Below is a small trained network, with its code and all its weights. Each question gives an input and a class and asks what happens when units are switched off, that is, made to give their printed mean instead of their output.

import numpy as np


def w(rows, s, z=0):
    codes = np.array(rows[::2]) - 128.0
    scale = np.full(codes.shape[1], s)
    scale[-1] = z or s
    return codes * scale


def f(y):
    return np.maximum(y, 0)


def log_softmax(a):
    a = a - a.max(-1, keepdims=True)
    return a - np.log(np.exp(a).sum(-1, keepdims=True))


def net(x, mask):
    res = np.array(x, float).reshape(1, 5) / 4 @ E
    y = f(res @ A[0][:, :-1].T + A[0][:, -1])
    res = res + np.where(mask, y, B[0][:, -1]) @ B[0][:, :-1]
    return log_softmax(res[-1] @ U[:, :-1].T + U[:, -1])


A, B = {}, {}
E = w([
[254,179,158,241,217,123,49],'x0',
[206,2,137,129,161,76,230],'x1',
[190,147,4,126,47,50,113],'x2',
[154,182,231,48,81,47,127],'x3',
[67,64,164,173,173,27,50],'x4',
],0.01)
A[0] = w([
[117,148,177,116,160,196,185,110],'N0',
[141,155,90,161,105,101,164,23],'N1',
[103,72,66,160,135,172,135,89],'N2',
[55,78,133,87,78,159,162,68],'N3',
[197,197,138,146,149,174,165,125],'N4',
[88,146,91,130,125,159,91,90],'N5',
[140,66,116,88,132,113,178,77],'N6',
[151,144,79,103,103,67,122,45],'N7',
[75,179,105,139,98,154,100,109],'N8',
[173,150,9,120,50,93,134,1],'N9',
[79,129,86,66,111,129,141,83],'N10',
[189,33,128,138,144,118,185,37],'N11',
[147,169,214,86,96,72,153,118],'N12',
[66,36,146,161,128,48,77,62],'N13',
[120,88,73,179,151,169,144,128],'N14',
[175,143,104,92,96,189,199,65],'N15',
],0.014,0.0041)
B[0] = w([
[74,53,170,246,73,142,173,204],'N0',
[102,62,145,145,114,161,131,165],'N1',
[131,168,107,30,186,158,197,202],'N2',
[203,79,140,208,179,127,96,239],'N3',
[125,168,60,167,143,119,86,212],'N4',
[120,153,140,53,129,157,95,184],'N5',
[156,105,139,84,62,125,65,205],'N6',
[119,47,142,138,130,196,193,196],'N7',
[116,153,154,53,39,202,71,205],'N8',
[92,107,230,223,139,163,161,253],'N9',
[200,82,62,174,186,122,14,208],'N10',
[111,155,208,70,12,148,2,229],'N11',
[173,39,43,51,121,198,218,236],'N12',
[84,157,10,196,96,92,168,254],'N13',
[161,158,126,50,181,172,188,204],'N14',
[85,214,12,177,68,12,159,218],'N15',
],0.0081,0.015)
U = w([
[116,165,145,82,81,133,54,167],'0',
[66,180,43,174,123,68,151,3],'1',
[61,107,189,195,165,152,180,200],'2',
[249,143,98,180,205,115,59,214],'3',
[170,146,91,52,171,154,206,81],'4',
[135,164,118,126,145,111,130,167],'5',
],0.014,0.003)

Each question gives the input, the list of numbers given to net, and the class t.
The units are the neurons (one row each of A and B). Each row of codes is followed by its name. A weight is (code - 128) times the scale printed after its matrix; where a second scale follows, it is the last column's (A, B and U).
mask holds one flag per neuron, in row order. A switched-off neuron (its flag False) gives its mean, the last column of its row in B, instead of its output. The means were averaged over made-up inputs and are rounded, as every weight is.
A unit's drop is (log p(t) with every unit on - log p(t) with that unit switched off) / (log p(t) with every unit on - log p(t) with every unit switched off).
The circuit of an input: a set's keep is (log p(t) with only the set's units on - log p(t) with every unit switched off) / (log p(t) with every unit on - log p(t) with every unit switched off). Starting from the 12 units with the biggest drops (on a tie, the unit counted first), units are removed one at a time, each time the one whose removal leaves the highest keep (on an exact tie, the one counted first), for as long as the keep stays at least 0.8.
units of the circuit, in order: the units of the circuit, biggest drop first
most important unit: the unit with the biggest drop
k most important neurons: the k neurons with the biggest drops, biggest first
drop when u is switched off: that unit's drop, to one decimal
input [-1,1,-6,6,-7], class 1: units of the circuit, in order	[N15]
input [5,3,-5,-7,4], class 4: units of the circuit, in order	[N14; N2]
input [-6,8,5,8,-8], class 0: 3 most important neurons	[N11; N6; N13]
input [-8,3,-5,-8,-3], class 3: 3 most important neurons	[N3; N10; N12]
input [1,5,-1,-3,4], class 0: 3 most important neurons	[N11; N15; N12]
input [3,-4,-1,-5,3], class 4: 2 most important neurons	[N11; N14]
input [-5,7,8,-6,-1], class 2: 3 most important neurons	[N9; N7; N8]
input [0,-5,7,-8,2], class 4: 2 most important neurons	[N2; N14]
input [7,-7,-6,6,8], class 1: 3 most important neurons	[N13; N11; N3]
input [-5,-6,-5,7,-6], class 4: 3 most important neurons	[N12; N11; N13]
input [7,-7,-4,-5,-1], class 0: 4 most important neurons	[N8; N3; N10; N5]
input [-6,-3,-1,1,2], class 3: 2 most important neurons	[N3; N10]
input [-5,8,3,-7,2], class 0: 2 most important neurons	[N11; N6]
input [-6,-8,-8,-3,-2], class 0: 3 most important neurons	[N8; N9; N5]
input [6,-5,-8,0,-4], class 2: most important unit	N0
input [1,0,8,8,7], class 2: 2 most important neurons	[N7; N9]
input [4,7,-2,-3,7], class 0: 2 most important neurons	[N11; N15]
input [7,5,-8,-5,-8], class 1: units of the circuit, in order	[N4; N15; N0]
input [-5,-3,-4,3,1], class 3: units of the circuit, in order	[N3; N10]
input [-5,0,8,-5,0], class 2: most important unit	N9
input [-4,0,-1,3,3], class 3: drop when N3 is switched off	0.2
input [1,7,4,-3,8], class 1: drop when N1 is switched off	0.0
input [-3,5,3,5,-1], class 0: drop when N14 is switched off	0.6
input [-7,8,1,-4,-8], class 0: drop when N13 is switched off	0.3
